Here is a tiny trained network, its code and every weight. The questions are about switching its units off for an input and a class, where a switched-off unit gives its printed mean instead of its output.

import numpy as np


def w(rows, s, z=0):
    codes = np.array(rows[::2]) - 128.0
    scale = np.full(codes.shape[1], s)
    scale[-1] = z or s
    return codes * scale


def f(y):
    return np.maximum(y, 0)


def log_softmax(a):
    a = a - a.max(-1, keepdims=True)
    return a - np.log(np.exp(a).sum(-1, keepdims=True))


def net(x, mask):
    res = np.array(x, float).reshape(1, 3) / 4 @ E
    y = f(res @ A[0][:, :-1].T + A[0][:, -1])
    res = res + np.where(mask, y, B[0][:, -1]) @ B[0][:, :-1]
    return log_softmax(res[-1] @ U[:, :-1].T + U[:, -1])


A, B = {}, {}
E = w([
[50,95,11,80,66,158,21,75],'x0',
[207,166,96,206,106,135,109,18],'x1',
[187,138,37,67,241,189,132,173],'x2',
],0.011)
A[0] = w([
[252,178,80,148,106,140,139,68,133],'N0',
[67,124,151,59,141,152,190,178,17],'N1',
[205,140,90,109,177,186,110,183,160],'N2',
[206,168,187,109,181,108,164,99,174],'N3',
[145,148,83,126,159,170,140,146,17],'N4',
[161,147,132,158,141,153,142,29,20],'N5',
[182,145,194,196,207,113,170,168,14],'N6',
[77,112,183,191,74,96,170,65,35],'N7',
[204,125,73,79,174,124,144,112,2],'N8',
[80,119,51,141,137,185,88,91,94],'N9',
],0.013,0.0086)
B[0] = w([
[64,58,143,145,210,140,188,147,253],'N0',
[50,37,113,45,229,145,181,122,185],'N1',
[200,122,250,222,89,134,89,134,241],'N2',
[140,207,91,116,148,57,130,118,244],'N3',
[140,27,161,113,28,157,49,178,160],'N4',
[35,8,91,52,171,147,242,218,187],'N5',
[140,110,13,88,56,59,82,126,234],'N6',
[138,106,198,202,65,103,66,182,216],'N7',
[88,105,168,93,13,102,48,254,179],'N8',
[123,190,80,96,137,23,66,109,235],'N9',
],0.0092,0.015)
U = w([
[143,114,226,146,85,134,79,153,94],'0',
[140,160,3,99,115,81,87,121,83],'1',
[73,63,125,97,201,159,171,157,105],'2',
[137,190,183,150,196,114,116,80,253],'3',
[171,200,139,94,128,205,143,82,113],'4',
],0.014,0.024)

Each question gives the input, the list of numbers given to net, and the class t.
The units are the neurons (one row each of A and B). Each row of codes is followed by its name. A weight is (code - 128) times the scale printed after its matrix; where a second scale follows, it is the last column's (A, B and U).
mask holds one flag per neuron, in row order. A switched-off neuron (its flag False) gives its mean, the last column of its row in B, instead of its output. The means were averaged over made-up inputs and are rounded, as every weight is.
A unit's drop is (log p(t) with every unit on - log p(t) with that unit switched off) / (log p(t) with every unit on - log p(t) with every unit switched off).
The circuit of an input: a set's keep is (log p(t) with only the set's units on - log p(t) with every unit switched off) / (log p(t) with every unit on - log p(t) with every unit switched off). Starting from all 10 units, units are removed one at a time, each time the one whose removal leaves the highest keep (on an exact tie, the one counted first), for as long as the keep stays at least 0.8.
units of the circuit, in order: the units of the circuit, biggest drop first
unit that matters most: the unit with the biggest drop
k most important neurons: the k neurons with the biggest drops, biggest first
drop when u is switched off: that unit's drop, to one decimal
input [0,-7,-5], class 2: units of the circuit, in order : [N1]
input [-2,-3,-3], class 3: units of the circuit, in order : [N8, N4]
input [-8,-7,4], class 1: 3 most important neurons : [N6, N3, N0]
input [-6,7,1], class 2: 3 most important neurons : [N0, N5, N9]
input [-4,-1,-3], class 1: units of the circuit, in order : [N2, N6]
input [2,4,5], class 0: 2 most important neurons : [N2, N8]
input [4,6,6], class 0: 4 most important neurons : [N2, N8, N1, N4]
input [1,-3,0], class 3: units of the circuit, in order : [N5, N8]
input [-6,6,4], class 1: 3 most important neurons : [N6, N3, N1]
input [-5,1,5], class 0: 2 most important neurons : [N2, N9]
input [-1,-8,-7], class 2: 3 most important neurons : [N1, N2, N8]
input [7,8,-5], class 2: 3 most important neurons : [N5, N0, N6]
input [6,-7,-5], class 2: 4 most important neurons : [N6, N1, N2, N3]
input [3,6,2], class 2: unit that matters most : N0
input [1,1,-2], class 3: 4 most important neurons : [N6, N8, N2, N4]
input [-8,-8,-1], class 1: 4 most important neurons : [N6, N0, N3, N5]
input [7,2,7], class 0: 2 most important neurons : [N2, N6]
input [1,-8,-4], class 2: drop when N4 is switched off : 0.0
input [1,0,-2], class 3: drop when N4 is switched off : 0.3
input [0,6,7], class 0: drop when N2 is switched off : 1.2
input [-5,7,-1], class 2: units of the circuit, in order : [N5]
